N: [107 114 107 102  92  88 113  71  76]
S: [132 100 117 129  99  92 114 104 100]
Q: [109  65  59  96  59  84  96  96  96]
D: [112 132 110  95 110 131 126 126 110]
J: [126 110 132 112 126 131 100 112 116]
Y: [134 130 140 131 149 155 168 161 151]
start: [126 110 132 112 126 131 100 112] -> J, 1
dup N:  -> [107]
dup S:  -> [100]
places Q: [96] -> 4 7 8 9
start: [132 112 126 131 100 112] -> J, 3

Buvem: [138 107 125 122  93 130 128 130 122 153 169 114 124 115 147 101 127 114
 101 139  96 130 114 119 103 125 127 143 114 129 128 123 123 105 117 141
 145 135 117 141 135 137 137 125 118 140 126 130 126 127 132]
fik: [127 139 122 123 126 136 124 105 130 106 135 143 127 134 110 125 109 135
 140 122  92 104 121 127 107 126  86 143 130 141 127  83 121 131 130 138
 144 130 135 125 149 104 137 116 124 117 132 111 117 132 142]
latat: [124 132 103 127 103 125 135 134 125 136 117 137 116 115 151 116 125 123
 127 122 136 143 106 131 165 120 181 107 101 127 123 120 130 133 137 129
 143 143 127  89  98 142 124 124 129 128 131 130 118 106 129]
gifab: [158 181 122 124 129 111 122 129 140 112 123 127 136 137 144 137 140 141
 141 142  94 151 130 134  73 152 118 123 124 110 136 114 117 112 125 135
 115 144 115 126 119 145 139 125 144 117 123 125 126 131 133]
sof: [121 181 117 120 129 126 128 154 150 128 178 123 117 113 129 137 123 140
 115 147 114 126 140 131 126 131 189 114 126 144 117  95 125 110 139 134
 134 138 154 143 129 125 105 123 151 108 123 126 124 127 103]
tuko: [130 147 122 133 153 121 128 128 130 125 168 118 135 128 144 135 115 126
 151 122 111  99 116 144 149 133  86 147 125 137 135 163 129 114 123 140
 134 136 131 116 149 139 130 110 126 112 127 126 123 121 112]
Kosal: [116  88 119 138 129 123 132 158 163 140 145 139 138 125 143 124 136 145
 102 137 137 119 104 127 177 154 144 126 159 128 124 113 115 117 132 164
 103  98 120  93 125 141 128 124 117 138 124 113 123 142 122]
Dozuv: [145  99 124 113 113 116 127 124 130 161 117 133 133 118 106 127 129 129
 111 117 147 127 141 144 168 139 118 133 119 117 121 162 142 120 129 138
 137  92 126 126 144 156 118 122 126 124 131 128 118 137 138]
nabig: [127  96 134 133 105 130 113  93 142 117 118 138 115 155 115 122 132 134
 115 132 113 127 195 129 124 134  41 114 117 134 130 120 118 138 121 125
 144 147 128 136 116 127 135 126 161 127 125 129 124 110 134]
Litis: [131 152 108 139 116 127 128 156 120 104 178 107 122 133 137 138 138 125
 144 120  93 113 123 127 188 129 120 146 155 140 131 102 123 125 130 164
 123 100 137 111 113 107 157 137 128 118 129 126 136 126 122]
zuv: [107  92 121 111 135 129 115 120 118 141 136 119 134 117 127 156 129 118
 110 140 123 107 162 142 114 140 109 131 128 114 110 117 107 130 123 126
 130 103 129 118 115  88 128 128 131 152 135 133 132 122 113]
Zete: [140 143 119 132 139 137 112 148 128 129 122 136 133 138 149 123 121 146
 185 125 128 114 111 146 105 147 182 126 120 133 142 135 125 123 115 119
 146 123 149  91 128 140 118 117 142 117 140 126 132 116 128]
tags:
[123] -> k817
[182] -> k630
[86] -> k900
[118] -> k623
[142] -> k703
join Zete 27:  -> k630
find: [127  96 134 133 105 130 113  93 142 117 118 138 115 155 115 122 132 134
 115 132 113 127 195 129 124 134  41 114 117 134 130 120 118 138 121 125
 144 147 128 136 116 127 135 126 161 127 125 129 124 110 134] -> nabig
find: [138 107 125 122  93 130 128 130 122 153 169 114 124 115 147 101 127 114
 101 139  96 130 114 119 103 125 127 143 114 129 128 123 123 105 117 141
 145 135 117 141 135 137 137 125 118 140 126 130 126 127 132] -> Buvem
places nabig: [135] -> 43

